In the rows, zero is written as 128.
Each row of numbers belongs to one of the things below and depends on some of the facts about them. Some rows are named. Which thing is each other row?

How the things are related:
μ: points at; θ: uses; π: is of sort
babra: μ mifen; π 760
babrel: μ flenol; π 760
baran: π 760
basken: μ nisa; π 760
bebror: π 675
belur: μ stotrar; π 675
benus: π 675
betre: μ tepes; π 418
bikla: π 760
bili: μ notol; π 760
braflim: μ flaplol; θ nisa rogruk; π 675
brarun: μ plinel; π 675
brelakluk: μ skigru; π 418
brofle: μ mito; π 760
brofleklol: π 760
brogran: μ nivok; π 418
bropletar: μ plazo; π 760
brorun: μ plubrir; π 760
brudragres: μ nibro; π 675
brudris: π 760
bruskom: μ zafla; π 675
buno: θ basken fesaskil fugri baran; π 418
burin: π 760
busi: π 675
defur: μ tredon; π 418
divaplo: μ skebrek; θ robre gristom rezolo gorul; π 760
dizefla: θ stotrar zeklo busi sastun; π 760
drenol: μ flufa; θ zisom vemam flobrudi; π 675
drobos: μ vuflas; π 760
droda: μ zisom; π 760
drogregrom: π 760
dropligal: μ rikle; π 760
drosen: μ robre; θ vebrur skider; π 418
druvik: θ movum brudris stugra; π 760
dubil: π 675
dunesus: π 760
fabon: μ zezur; π 760
fesaskil: μ trizukek; π 675
fesu: μ defur; θ mastor; π 760
fitrir: μ leskam; π 418
flaka: μ drosen; π 418
flaplol: θ trizukek gretrunom rogruk gile flaka; π 760
flenol: μ ziplun; π 760
flobrudi: π 418
flufa: μ fesu; π 760
flufur: π 675
fluklem: μ soklem; π 675
foskos: μ gile; π 760
fubun: μ brudris; π 418
fugri: π 760
fugron: μ rogruk; π 418
fupim: μ bili; π 675
fusti: μ treklu; θ defur bikla; π 675
futramis: π 760
fuze: μ loskezi; π 418
gedra: μ trastebun; θ benus belur taloflon; π 418
genaki: μ betre; π 760
gesis: μ sistin; π 418
gile: μ teklak; π 675
giter: μ zese; θ brofle tadren zafla pupel; π 760
gorul: π 760
gotris: μ foskos; π 418
grabrur: θ bili brofleklol; π 760
gretrunom: π 418
gribrol: μ stokon; π 675
grilal: μ drobos; π 418
griskor: θ trastebun; π 675
gristom: π 418
grodus: μ lubrin; π 675
grubas: π 760
grudrel: μ meso; θ robre brudris; π 760
gusti: π 760
katror: μ leske; θ fugron futramis zoga storam seflel; π 760
kibel: μ trufer; θ meso fitrir brogran sopler tridis; π 760
kleber: μ rokazes; π 675
kligin: μ kluklazos; π 760
klofli: μ kodok; π 418
klokli: μ kuzam; θ drogregrom zafla; π 760
kluklazos: π 418
klupum: μ divaplo; π 760
kobro: μ zudrel; θ defur skider brudragres baran; π 760
kodok: μ rezolo; π 418
kuzam: θ radrul pladizo; π 418
ladror: μ belur; θ storon tredon; π 675
laplan: π 760
laska: π 418
lastuk: μ grilal; π 760
lekel: μ fabon; π 675
leroklek: μ tralen; π 760
leskam: μ gorul; π 675
leske: μ fugri; π 760
listedun: μ silera; π 760
loskezi: π 760
lubrin: μ gretrunom; π 760
lumok: μ truri; π 675
luza: μ brorun; π 760
mastor: μ stograr; π 675
mepir: μ dubil; π 760
meso: μ vemam; π 418
mifen: μ mepir; π 760
mito: μ mostul; π 760
mostul: θ nete gesis burin dubil lekel; π 675
movum: π 760
nata: μ fesaskil; π 418
nete: μ storam; π 760
nibro: μ stona; π 760
niklor: μ gotris; π 675
nipagek: θ ropobres bili niral meso storo flaka grubas; π 760
niral: μ bebror; π 675
nisa: μ rotroflom; π 760
nivok: μ fluklem; π 418
nizil: μ kobro; π 418
nodral: θ zeklo; π 760
notol: θ dropligal gretrunom bruskom; π 760
peda: π 760
peplik: π 418
pibrem: π 760
pladizo: μ zoga; π 418
plazo: π 760
plibredro: μ gristom; π 760
pligan: μ rimi; θ brarun plubrir tridis; π 418
plinel: μ reken; π 675
plotor: μ tadren; π 675
plubrir: μ bikla; π 675
pupel: μ fupim; π 418
pusom: μ leroklek; π 760
puva: θ klupum movum sopler; π 760
radrul: π 760
reken: μ movum; π 675
rezolo: π 760
rikle: μ taloflon; θ pupel; π 675
rimi: μ busi; π 760
robre: μ plotor; π 418
rogruk: π 418
rokazes: μ skidris; π 418
ropobres: μ fubun; π 760
rotroflom: μ plibredro; θ laplan droda mepir seflel; π 760
rozer: θ laska listedun; π 760
rusek: μ nete; π 760
sastun: μ vamuvum; π 418
sedrul: π 675
seflel: μ kibel; π 418
seste: π 760
silera: μ flaka; θ skesun brudris; π 418
sistin: μ zeklo; θ peda kligin; π 418
sisumu: θ bebror radrul; π 675
skagrom: μ klokli; π 760
skebrek: μ pladizo; π 418
skesun: μ grodus; π 760
skider: π 760
skidris: μ trudes; π 418
skigru: μ skagrom; π 760
skitaka: μ gribrol; π 760
soklem: μ babrel; π 760
sopler: μ brogran; π 418
sostok: π 760
stograr: μ tizul; π 675
stokon: μ rusek; θ bili lekel fugri loskezi; π 675
stona: π 675
storam: μ kligin; π 760
storo: μ togik; π 418
storon: μ peplik; π 760
stotrar: π 760
stubrur: μ bropletar; θ grilal storon; π 418
stugra: μ sisumu; π 418
suni: μ brudragres; π 760
tadren: π 675
taloflon: π 418
tegiba: θ flufa sedrul niklor; π 675
teklak: μ truder; π 418
tepes: μ dunesus; π 675
tizul: μ vemukli; θ laska lubrin; π 675
togik: μ brelakluk; θ teklak; π 760
tralen: μ basken; π 418
trastebun: μ stubrur; π 675
tredon: μ sedrul; π 760
treklu: μ klofli; π 760
tridedrer: μ seflel; θ vopledrur sostok sedrul; π 760
tridis: μ fugron; π 675
trizukek: μ gusti; π 418
truder: μ flufur; θ benus soklem; π 418
trudes: μ peda; π 675
trufer: μ mastor; θ pibrem seste; π 760
truri: θ ropobres seste lubrin zudrel; π 418
tuda: θ luza lubrin flufur; π 418
vafliklal: θ radrul tepes; π 675
vamuvum: π 675
vebrur: π 760
vemam: π 418
vemukli: μ skitaka; π 418
vopledrur: π 760
vuflas: θ suni; π 418
zafla: μ brarun; π 418
zeklo: μ buno; π 760
zese: μ burin; π 760
zezur: μ radrul; θ belur storam brofleklol; π 418
ziplun: μ baran; θ trizukek; π 760
zisom: μ ropobres; π 760
zoga: μ nizil; π 760
zudrel: π 675

Some things and their rows:
[128 181 120 117  90 150  97 145 115 128 117 121 117 136 139 129 143 120
 159 101 123 171 127 149 128  95 128 116 111  90 108 139 104 134 101 119
 124 115]: movum
[128 155 109  97 113 106 120 135 136 121 123 119 114 142 141 126 137 103
 155 137 127 146 136 130 131 120 120 119 121 151 113 115 139 129 113 135
 118 121]: nibro
[149 150 133 132 118 154 116 180  94 108 140 159 128 134 126 115 135  93
 163  67 135 174 133 118 112 149 114 101 123 113 127 118 121 134 117  89
 132 131]: fugron
[127 155 109  98 114 107 120 134 136 121 123 119 114 142 142 126 137 103
 154 137 127 146 136 130 130 120 121 119 121 151 114 115 140 128 114 135
 118 121]: mito
[133 129 132 121 146  67 134 180 149 168 136  87 123 158 126 108 160 119
 133 130  96 153 126 132 148 132 102 145 127 173 124 147 156  85 143 137
 131 118]: mostul
[146 164 109 113 149 125  93  96  87 121 126 155  97 112 160 128 135  94
 173 131 156 125 156 116 105 124 151 129 143 127 124 105 131 133 102  71
  97 129]: brofle
[148 172 120 109 106 132 123 113 103  96 105 177 128 133 143 136 126  86
 173 117 140 152 158 110 122 121 137 103 127 132 123 107 116 140 116 110
 114 124]: droda
[120 125 119 100 136  95 121 204 153 143 156  87 113 164 116 103 153 106
 136 105 122 164 107 133 123 154  88 124 123 175 117 122 175 112 117 139
 138 132]: truri
[129 120 120  95 144  88 135 190 147 129 151 112 117 165 118 106 147  89
 143 112 128 157 119 115 120 166  93 117 130 195 122 108 181 114 123 135
 132 137]: zezur
[136 151 110  93 123  97 134 118 131 106 117 146 117 142 144 130 129  86
 162 146 135 136 150 111 128 133 125 113 129 173 120 100 146 131 120 132
 113 127]: genaki
[138 116 120  88 153  78 150 173 141 113 144 140 121 164 121 111 139  71
 150 122 136 147 132  95 119 181  97 110 140 218 129  92 188 117 131 132
 127 142]: gedra
[135  81 121 204 124  68 138 149 137 200 155 153 150 134  95 120 128  99
  77 162 170  91 180  95 129 116  75 178 137 126 170 110 129  99 106 121
 168  35]: stograr
[140  76 119 177 134  31 139 158 168 197 144 119 151 158  87 121 142  93
  62 189 157  82 182  75 121 123  69 188 148 158 180  97 172  81  98 146
 164  33]: tizul
[156 200  74 104 137  77 104 152  44 100 133 183  88  88 181 133 141  88
 187 149 191 121 150 102 124  93 169 154 101 134 146 115 166 109 113  78
 104 147]: suni
[161 154 144 146 130 122 131 158  92 133 118 156 137 130 138 121 146 106
 161  92 105 164 148 119 139 130 128 123 126 117 132 145 106 106 145  88
 124 119]: gile
[118 159 109 102 106 115 107 149 141 136 129  93 110 142 140 123 144 120
 149 129 120 156 122 149 133 108 117 125 112 129 107 131 133 127 107 138
 122 117]: gusti
[138 176 120 115  97 143 108 130 108 112 111 149 123 134 141 133 133 104
 165 108 131 160 143 130 124 106 132 109 119 109 116 123 109 138 109 114
 120 119]: mepir
[165 104 135 168 145  26  92 175 179 143 120  76 165 139  92 101 122 135
  91 179 115  72 189  65 104 104  91 172 158 191 188  88 180  74 106 145
 153  93]: stokon

Which thing is each row?
No name comes twice in this set of rows, the named rows included.
[130 121 119  90 148  86 139 188 146 125 150 115 116 166 120 108 148  86
 145 114 127 158 118 113 121 170  93 116 131 199 122 107 184 115 126 134
 129 139]	silera
[145 121 139 165 149 147 109 145 116 152 150  95 120 107 151 108 140 136
 149  99  82 149 139 153 137 148 121 128 130  85 113 149  83 117 134  65
 117 107]	busi
[139 122  89 139  45 165 155 247 114  68 175 116 134  85 173 108 112 124
 175  83  73 175 127 143 176 171 103  70  52  89 131 133  93 162 157 124
 170 116]	vemam
[129 134 121 120 127 126 114 200 128 131 157 104 115 142 125 106 146 110
 145  87 123 168 113 137 120 150  99 117 116 135 117 127 145 123 115 113
 135 128]	peplik
[159 147 133 123 128 144 133 164  88  90 133 187 133 135 131 122 130  74
 173  75 140 167 147  99 110 166 119  93 131 138 131 104 129 137 126  84
 124 138]	storo
[147 120 102 153  96  77  88 138 167 132 121 100 147 138 102 133 124 106
  84 190 156  76 190  73  93  95  96 165 140 113 174  73 159 117  53 142
 147  46]	skitaka
[ 66  89 105 165 109  68 133 113 161 224 171 165 120 146  88 104  93 111
 100 164 221  98 142 149 138  80  55 153 124 212 125 101 128 141 116 183
 179  84]	kibel
[134 127 145 179 134 102  31 214 157 116 153  69 154  98  95  57  72 193
 142  91 132 103 144 127  87  79  88 124 137 201 155  94 137 123 115 135
 170 180]	kluklazos
[139 132 120 109 133 121 129 186 121 115 151 127 116 145 132 109 144  92
 155  92 124 166 121 123 122 165 108 108 121 153 119 115 150 123 122 109
 130 136]	nizil
[127 141 108  73 132  65 142 123 157 119 117 128 116 164 134 127 136  83
 151 164 134 132 143 107 131 136 113 120 136 215 120  95 177 121 122 160
 115 129]	grudrel
[152 159 144 156 121 132 117 173  98 149 125 131 135 129 135 117 150 123
 152  84 102 171 138 137 141 116 124 130 119  94 127 159  97 103 137  91
 131 113]	dubil
[148 168 142 173 104 114  26 144 141  94 105 109 163  92 108  87  65 181
 156 119 139  91 180 110  88  38 120 121 142 170 159  86 107 135 101 135
 152 161]	storam
[150 153 132 156 163 126  87 155  81 171 145 109 103 109 154 108 163 131
 154  96 114 150 134 145 127 122 141 154 133  87 125 159 113  95 125  51
 113 119]	tadren
[113 164 118  90 120 106 121 144 139 125 131 119 120 140 138 143 135 103
 173 143 129 150 131 123 123 123  95 123 126 142 109 131 148 145 133 127
  90 121]	babrel

Now the same things, written a new way:
Some things and their rows:
[137 121 173 132 139 114 146 139 134 117 147 120 144 108 142 142 106 114
 145 118 132 112 129 119 127 125 140 150 148 137]: gretrunom
[113 139  98 141 136 121 115  98 125 137 116 130 108 140 115 137 123 134
 128 142 114 158 117 137 107 156 120 128 132 119]: pligan
[ 83 143 153  84 150 139 213 116 110 138  79 109 117  56 117 164  91 143
 131 176 131 193 145 129  94 143 102  69 130 108]: vuflas
[105 148 117 146 150 117 149 108 114 140 125 133 115 117 138 150  91 131
 142 152 110 144 125 115 111 161 136 141 125 132]: tuda
[108 148 108 162 140 126 155 130 102 142 123 134 113 121 147 128  92 131
 128 154 112 143 129 123 121 151 127 130 108 147]: mostul
[125 139 122 142 142 150 172 128  85 149 101 154 160 127 164 120 100 149
 128 165  91 166 143 101  74 132 118 102 131 138]: griskor
[146 112 139 142 114 126 117 151 131 116 135 116 133 139 127 107 139 119
 118 110 136 126 120 148 130 109 114 127 137 137]: brarun
[140 121 162 148 129 124 151 160 121 118 146 120 142 112 151 120 108 115
 131 120 134 109 133 127 135 113 130 140 131 153]: dubil
[155 103 204 188 114 124 161 148 123 142 138 160 121 117 158 144 100 116
 107 145 145 114 149 113 118 103 148  86 147 139]: busi
[104 154 103 131 142 130 151 118 109 150 122 148 118 120 144 144 103 140
 135 158 112 128 136 100 130 153 146 132 104 129]: flaplol
[160 100 178 151 102 131 123 124 141 147 128 169 119 141 130 146 143 128
 101 137 149 115 147 111 122 100 150  77 150 108]: zeklo
[125 132 110 116 124 134 118 120 129 135 121 136 124 138 121 126 142 136
 123 132 127 129 129 124 132 129 129 121 120 118]: rimi
[144 117 136 111 117 131 114 137 140 123 134 129 140 136 125 122 151 127
 126 113 138 110 130 125 140 110 133 129 134 122]: bili
[136 127 155 117 130 127 147 147 129 127 144 133 146 112 147 135 119 124
 138 124 135  97 139 104 144 116 149 142 127 135]: pibrem
[152 107 201 157 115 128 157 137 132 151 138 172 127 117 154 159 111 125
 114 148 146  99 157  90 127 105 166  90 144 121]: stotrar
[120 135 144 172 126 131 161 105 112 175 115 187  97 125 149 168  96 142
 110 183 123 134 154  87 111 143 163  80 120 115]: nodral
[123 131 109 115 121 131 118 125 130 136 120 134 121 141 120 125 143 136
 124 131 126 130 126 122 131 127 131 122 122 114]: skagrom
[151 136 113 108 113 158 107 107 130 144 118 114 125 130 132 137 140 117
 114 125 128 143 130 114 134 142 130 125 111 125]: flenol

Name these rows:
No name comes twice in this set of rows, the named rows included.
[128 149  82 120 122 151 111  96 119 153 110 130 110 139 128 138 132 131
 116 144 116 153 128 115 126 157 130 122 103 121]	ziplun
[176 124 139 102 105 161 100 119 138 136 130 103 141 127 138 136 147 104
 114 106 139 129 131 113 143 128 134 134 121 130]	soklem
[114 136 146 102 133 121 155 152 135 118 142 107 122  89 129 140 116 118
 139 123 150  99 134 124 169 126 139 146 112 136]	drogregrom
[133 121 172 131 140 110 145 144 136 116 145 116 149 113 143 141 104 111
 147 121 133 108 124 121 127 123 142 145 148 134]	gristom
[158 132 117 138 110 158 109 116 121 138 118  98 120 130 137 125 128 106
 105 122 126 161 123 135 126 143 112 123 113 143]	fluklem
[ 90 150  73 143 130 124 129 120 117 131 110 107  78 123 106 121 120 129
 116 146 129 161 114 166 140 157 102 121  97 134]	rikle
[140 114 149 123 128 121 115 123 145 115 138 134 136 141 120 131 137 112
 140  95 139 122 127 144 125 122 103 130 162 129]	seflel
[112 145  80 126 128 134 117 105 120 147 112 145 110 144 121 130 135 143
 121 149 116 144 127 122 124 148 129 120 110 116]	grudrel
[138 121 161 149 127 122 155 161 118 120 147 124 134 110 149 119 109 122
 132 118 132 114 133 124 134 114 130 145 133 152]	zudrel
[ 87 153  72 110 130 125 126 113 126 140 111 117  83 123 103 135 131 138
 123 147 130 146 119 141 149 156 122 125  96 115]	klokli
[128 130 103 131 138 137 112  98 130 118 124 149 142 126 114 122 150 141
 124 141 132 118 149 145 135 129 124 116 119 132]	skitaka
[121 127 126  98 120 124 121 139 145 114 133 103 115 114 106 127 147 120
 127 112 154 114 124 146 165 120 123 133 118 122]	brofle
[150 113 153 125 124 122 109 125 144 114 137 112 137 131 121 131 138 115
 131 107 136 128 120 139 122 122 124 137 153 126]	sopler
[178 130  91 204 113  87  90 130 130 147 178 196 109 196 146 133 142  95
 126 123 167  94 132 162 161 154 107 156 187 169]	mastor

Now the same things, written a new way:
Some things and their rows:
[152 110  99 138 121 143 147 133 113 117 139 118 129 125 124 110 122 144
 136 112 109 130 140  98 139 140 122 117  98 125 117 130]: kodok
[137 136 118  73  92 111 113 121 110 125 154 150 125  93  98  96 103 112
 115 151 109 127 148 165 172 152 101 140  75 122 140 134]: flufur
[143 113 107 130 118 140 140 124 112 118 127 124 128 111 120 103 112 135
 154 108 123 126 145 108 165 129 128 118  89 122 122 130]: brelakluk
[146 123 105  92  86 110 132 133 126 109 168 147 111 116  96 115 123 131
  99 150  88 122 146 150 129 171  89 134  80 123 114 134]: zudrel
[117 136 128 115 127 132 122 129 130 127 144 140 151 114 119 132  96 115
 120 122  96 140 139 145 144 152  94 117 115 133 122 109]: pibrem
[134 138 107 116 143 156 125 128 126 128 144 135 151 136 119 127  93 137
 112 122  84 136 121 143 159 167 103 119 129 131 133 113]: ropobres
[123 113 137 112 130 119 116 108 138 126 130 148 142 114  96 128 125  95
 129 144 119 122 146 135 173 167 124 124  94 108 137 108]: dunesus
[124 120 135 102 132 126 115 108 132 128 125 143 135 112  91 122 121  84
 130 149 117 129 141 141 198 164 126 125  93 103 150 109]: gusti
[143 147 139 145 107 160  87 131 140 121 104 129 119 135 103  67  88 158
 126 139 123 119 149 194 123 165  83 108  67 131 107 178]: mastor
[123 115 130 128 132 137 124 121 138 134 128 134 137 125 121 123 105 116
 134 128 113 124 133 136 151 152 126 114 113 121 122 101]: skigru
[115 113 109 122 133 124 123 141 136 135 167 137 156 125 108 134 101 101
 143 118  99 123 139 157 141 147 101 113 111 158 141 107]: sostok
[126  90 106 160 140 154 143 120 159 150 127 128 131 131 139 110 111 121
 181 131 124 119 120 146 154 130 166  96 144 151 141  76]: giter
[135 140 130 100 127 117 127 140 131 150 142 141 144 148  73 145 122 110
  96 102 122 124 137 131 160 185 106 121 100 133 122 128]: radrul
[138 153 110 113  91 139 149 156 120 125 138 117 115 142  93 134 124 115
 134  76 112 130 153 104 136 151  96 119  86 150 103 146]: pladizo
[157 136  93 123  90 107 129 125 122 141 140 134 109  81 105 104 137  68
 135 161 126 149 150 173 167 186 114 115  54  73 146 131]: vamuvum
[135 118 109  95 120 123 124 129 102 111 154 139 140 105  95 107 109 134
 119 116 106 125 161 111 169 137  94 136  72 130 135 147]: rogruk
[142 105 124 111 104  82 125  75  86  99 160 113 147 129 204 163  98  83
 146 147 101 105  95  87 183 127 155 152 150   9  95  50]: togik
[141 171 116  93  68 120 128 142 124 154 135 136 107 126 105 107 100 112
 128 104 129 122 141 171 158 153 108 119  95 142 114 133]: tepes

Rows to name:
No name comes twice in this set of rows, the named rows included.
[103 103 119 130 106 122 128 148 121 119 157 131 146  82 134 104  82 115
 191  89 117 118 170 134 123  80 106 115  91 196 122 115]	pupel
[126 121 121 124 115 144 130 138 112 113 142 127 151 111 150 104  73 176
 143  77 110 121 148 111 123  93 105 120 119 169  95 120]	fitrir
[138 164 109 110 119 124 116 147 118 167 150 113 147 200 105 148  92 102
 129  71 128 103 107 145 163 178 118 118 128 133 121 129]	zisom
[132 135 114 176  90 130 153 150 126 116 127 103 116  83 144 129 127  76
 180  95 108 164 166 119 108 131  94  99  65 104 108 123]	fuze
[118 111 184 178 137 152  94 109 177 116  58 123 123 132 102  96 123 122
 151 141 153 116 158 146 128 161 126  96  73 104  97 132]	fesu
[137 137 143 121  93 175 133 102 133  90  70 114  79 148 104 105 134 148
 155 126 127 105 152  88 172 133 136 123  94 103  96 142]	sistin
[159 138  98 152  88 156 155 111 135 145 111 123 100 115 156  85 106 134
 164 143 130 135 119 164 167 138 152 108 125  97 122  99]	braflim
[146 132 133  91  65 115 140 107 147 144 110 142  77 130  79 100 147  92
 141 143 160 102 152 138 185 162 158 124  82 108 124 117]	sisumu
[158 113 119 117 108 117 150 118 123 145 112 126 108 133  81 106 151 123
 132 101 169 108 153  87 177 156 158 118  77 112 123 128]	kuzam
[123 126 136 129 120  99 128 146 142 117 151 134 145  86  92 154 130  55
 113 126  93 158 160 142 116 182  68 111  58  99 122 123]	loskezi

